Below is a small trained network, with its code and all its weights. Each question gives an input and a class and asks what happens when units are switched off, that is, made to give their printed mean instead of their output.

import numpy as np


def w(rows, s, z=0):
    codes = np.array(rows[::2]) - 128.0
    scale = np.full(codes.shape[1], s)
    scale[-1] = z or s
    return codes * scale


def norm(h):
    return h / np.sqrt((h * h).mean(-1, keepdims=True) + 1e-5)


def f(y):
    return np.maximum(y, 0)


def log_softmax(a):
    a = a - a.max(-1, keepdims=True)
    return a - np.log(np.exp(a).sum(-1, keepdims=True))


def net(x, mask):
    res = np.array(x, float).reshape(1, 7) / 4 @ E
    u = 0
    for l in range(3):
        y = f(norm(res) @ A[l][:, :-1].T + A[l][:, -1])
        res = res + np.where(mask[u : u + 13], y, B[l][:, -1]) @ B[l][:, :-1]
        u += 13
    return log_softmax(norm(res)[-1] @ U[:, :-1].T + U[:, -1])


A, B = {}, {}
E = w([
[135,120,128,134,133,127,123,135,129],'x0',
[150,231,157,109,89,171,45,193,73],'x1',
[110,86,45,14,108,101,88,175,114],'x2',
[136,119,132,131,130,124,123,134,129],'x3',
[131,152,159,69,155,192,136,172,246],'x4',
[133,123,135,127,133,118,122,130,128],'x5',
[135,122,121,138,126,134,129,138,129],'x6',
],0.011)
A[0] = w([
[98,105,80,57,91,75,104,165,134,143],'L0N1',
[137,77,221,158,164,140,127,58,152,96],'L0N2',
[87,77,77,93,122,87,124,172,144,79],'L0N3',
[98,177,198,179,169,148,160,176,199,29],'L0N4',
[74,141,123,124,142,165,135,113,5,86],'L0N5',
[99,127,143,136,133,76,135,194,192,40],'L0N6',
[94,109,116,123,128,80,148,106,112,38],'L0N7',
[148,182,165,117,94,168,72,167,75,136],'L0N8',
[124,175,158,181,105,78,135,105,112,50],'L0N9',
[120,72,79,77,88,131,76,103,151,78],'L0N10',
[103,110,151,99,105,153,152,156,255,33],'L0N11',
[137,165,71,110,180,98,120,164,200,4],'L0N12',
[106,192,131,106,175,141,162,200,192,59],'L0N13',
],0.0088,0.004)
B[0] = w([
[110,87,8,104,122,218,109,150,78,245],'L0N1',
[85,136,102,149,89,185,158,199,102,198],'L0N2',
[190,224,104,102,195,116,166,57,92,207],'L0N3',
[96,177,139,99,119,39,176,140,179,198],'L0N4',
[194,104,132,176,141,61,132,195,113,199],'L0N5',
[156,86,123,94,97,176,197,109,119,150],'L0N6',
[147,75,76,175,174,130,94,122,108,157],'L0N7',
[199,194,123,185,130,104,2,155,151,254],'L0N8',
[159,140,114,188,166,222,109,133,73,180],'L0N9',
[219,182,136,135,184,62,154,35,154,200],'L0N10',
[137,113,235,58,173,116,164,158,93,210],'L0N11',
[129,130,168,57,109,169,123,120,88,162],'L0N12',
[170,62,151,119,123,190,67,95,170,197],'L0N13',
],0.0071,0.0073)
A[1] = w([
[143,187,216,213,65,98,106,133,200,98],'L1N1',
[87,84,211,165,99,105,243,145,97,56],'L1N2',
[90,88,49,193,110,107,255,81,68,24],'L1N3',
[84,99,123,96,101,171,78,87,211,63],'L1N4',
[177,143,144,107,115,135,87,157,81,105],'L1N5',
[87,110,87,115,72,44,105,150,112,4],'L1N6',
[68,91,98,99,122,148,198,126,188,109],'L1N7',
[89,94,97,187,82,38,102,139,96,53],'L1N8',
[113,139,137,83,148,165,142,135,224,151],'L1N9',
[164,155,158,58,89,194,154,189,197,59],'L1N10',
[84,150,168,114,80,154,78,100,196,16],'L1N11',
[109,161,169,229,140,128,150,120,128,124],'L1N12',
[144,138,173,199,138,157,176,109,150,174],'L1N13',
],0.01,0.0026)
B[1] = w([
[195,91,142,128,175,72,176,82,116,254],'L1N1',
[2,90,169,179,137,189,86,183,147,200],'L1N2',
[144,112,91,153,145,169,66,75,138,250],'L1N3',
[130,89,94,145,101,106,142,142,123,157],'L1N4',
[84,125,151,142,52,138,166,104,126,234],'L1N5',
[132,104,86,100,150,67,161,214,160,152],'L1N6',
[144,166,167,122,125,114,189,172,72,189],'L1N7',
[127,161,203,44,176,210,157,155,201,189],'L1N8',
[138,148,192,131,101,61,178,200,59,221],'L1N9',
[81,127,74,157,184,153,81,66,195,243],'L1N10',
[115,165,132,142,145,148,124,108,249,159],'L1N11',
[183,117,128,112,84,173,125,71,122,235],'L1N12',
[85,162,104,71,96,155,80,191,119,223],'L1N13',
],0.0098,0.0071)
A[2] = w([
[128,133,101,187,71,96,138,202,76,150],'L2N1',
[81,83,86,127,133,182,47,49,154,4],'L2N2',
[169,123,114,165,34,82,147,117,66,102],'L2N3',
[90,228,113,190,64,148,120,196,124,210],'L2N4',
[199,154,163,74,182,102,197,123,210,61],'L2N5',
[204,218,47,39,84,98,123,117,135,190],'L2N6',
[74,178,134,15,101,168,96,200,205,54],'L2N7',
[155,156,99,165,52,103,178,193,50,85],'L2N8',
[166,54,86,69,135,129,241,112,114,80],'L2N9',
[131,127,1,160,143,57,97,132,53,38],'L2N10',
[187,142,161,134,115,161,158,151,31,92],'L2N11',
[129,107,114,61,55,117,56,253,136,99],'L2N12',
[100,66,117,111,183,149,174,121,172,93],'L2N13',
],0.0095,0.0033)
B[2] = w([
[121,151,134,72,94,108,166,101,103,169],'L2N1',
[122,111,73,148,149,133,61,125,168,185],'L2N2',
[99,83,169,149,127,113,166,133,86,172],'L2N3',
[145,103,117,71,186,78,147,106,142,210],'L2N4',
[161,174,56,116,62,118,108,163,132,195],'L2N5',
[96,113,153,168,111,182,143,158,117,254],'L2N6',
[138,67,121,185,161,158,127,54,63,202],'L2N7',
[90,157,137,97,74,105,160,100,103,173],'L2N8',
[214,140,144,87,158,114,147,131,113,188],'L2N9',
[85,128,188,153,121,6,118,122,225,200],'L2N10',
[119,106,103,130,110,106,114,116,109,187],'L2N11',
[22,110,74,133,99,161,133,148,171,186],'L2N12',
[111,167,148,123,92,97,125,169,73,176],'L2N13',
],0.013,0.01)
U = w([
[84,101,49,191,139,255,51,110,159,254],'0',
[43,140,229,146,182,179,203,184,138,87],'1',
[182,147,191,191,72,95,140,58,3,47],'2',
[234,232,161,165,115,152,96,113,238,79],'3',
[166,86,46,141,204,31,97,73,196,90],'4',
[212,150,92,26,166,132,195,162,64,132],'5',
[18,138,92,114,31,57,136,146,138,112],'6',
],0.017,0.0031)

Each question gives the input, the list of numbers given to net, and the class t.
The units are the neurons (one row each of A and B). Each row of codes is followed by its name. A weight is (code - 128) times the scale printed after its matrix; where a second scale follows, it is the last column's (A, B and U).
mask holds one flag per neuron, layer by layer. A switched-off neuron (its flag False) gives its mean, the last column of its row in B, instead of its output. The means were averaged over made-up inputs and are rounded, as every weight is.
A unit's drop is (log p(t) with every unit on - log p(t) with that unit switched off) / (log p(t) with every unit on - log p(t) with every unit switched off).
The circuit of an input: a set's keep is (log p(t) with only the set's units on - log p(t) with every unit switched off) / (log p(t) with every unit on - log p(t) with every unit switched off). Starting from the 12 units with the biggest drops (on a tie, the unit counted first), units are removed one at a time, each time the one whose removal leaves the highest keep (on an exact tie, the one counted first), for as long as the keep stays at least 0.8.
units of the circuit, in order: the units of the circuit, biggest drop first
unit that matters most: the unit with the biggest drop
k most important neurons: the k neurons with the biggest drops, biggest first
top k neurons in layer l: the k neurons of layer l with the biggest drops, biggest first
drop when u is switched off: that unit's drop, to one decimal
input [7,-1,-1,1,8,-2,4], class 1: 2 most important neurons : [L0N11 L0N8]
input [-4,1,3,5,-8,8,2], class 6: unit that matters most : L1N10
input [2,-8,-8,-1,0,2,4], class 0: units of the circuit, in order : [L1N3 L1N13]
input [-5,-3,1,-8,-8,-7,-7], class 4: units of the circuit, in order : [L1N3 L2N10]
input [-2,0,2,-4,6,-3,4], class 5: units of the circuit, in order : [L0N11 L2N5]
input [5,-7,0,4,1,1,-8], class 1: 2 most important neurons : [L1N2 L1N7]
input [3,0,-3,-2,7,3,-3], class 1: 2 most important neurons : [L0N8 L0N11]
input [-1,0,-7,6,-7,1,2], class 0: top 3 neurons in layer 1 : [L1N3 L1N9 L1N2]
input [1,-1,1,-8,-3,2,-3], class 4: 2 most important neurons : [L2N10 L0N5]
input [7,-2,8,2,1,2,-1], class 5: 2 most important neurons : [L1N10 L0N8]
input [1,6,7,-2,1,-4,-2], class 0: 2 most important neurons : [L1N9 L2N7]
input [-4,7,1,-3,-4,1,2], class 6: 2 most important neurons : [L2N12 L0N10]
input [1,8,1,-4,-3,8,6], class 6: top 2 neurons in layer 0 : [L0N10 L0N3]
input [7,-6,-1,4,2,-8,-6], class 1: most important neuron : [L1N2]
input [-8,0,4,-2,-6,-5,8], class 4: top 2 neurons in layer 1 : [L1N3 L1N9]
input [5,-5,0,-8,1,8,-1], class 1: 3 most important neurons : [L1N2 L1N7 L0N1]
input [-3,5,1,-4,6,5,2], class 0: 2 most important neurons : [L2N7 L0N10]
input [-8,-5,-6,8,-1,-7,-2], class 0: drop when L1N3 is switched off : 0.5
input [6,-2,7,-5,-3,-3,-6], class 4: drop when L2N11 is switched off : 0.0
input [5,-3,4,-3,1,3,0], class 5: drop when L1N10 is switched off : 0.1
input [-4,-6,-1,7,-8,0,7], class 0: most important neuron : [L1N8]
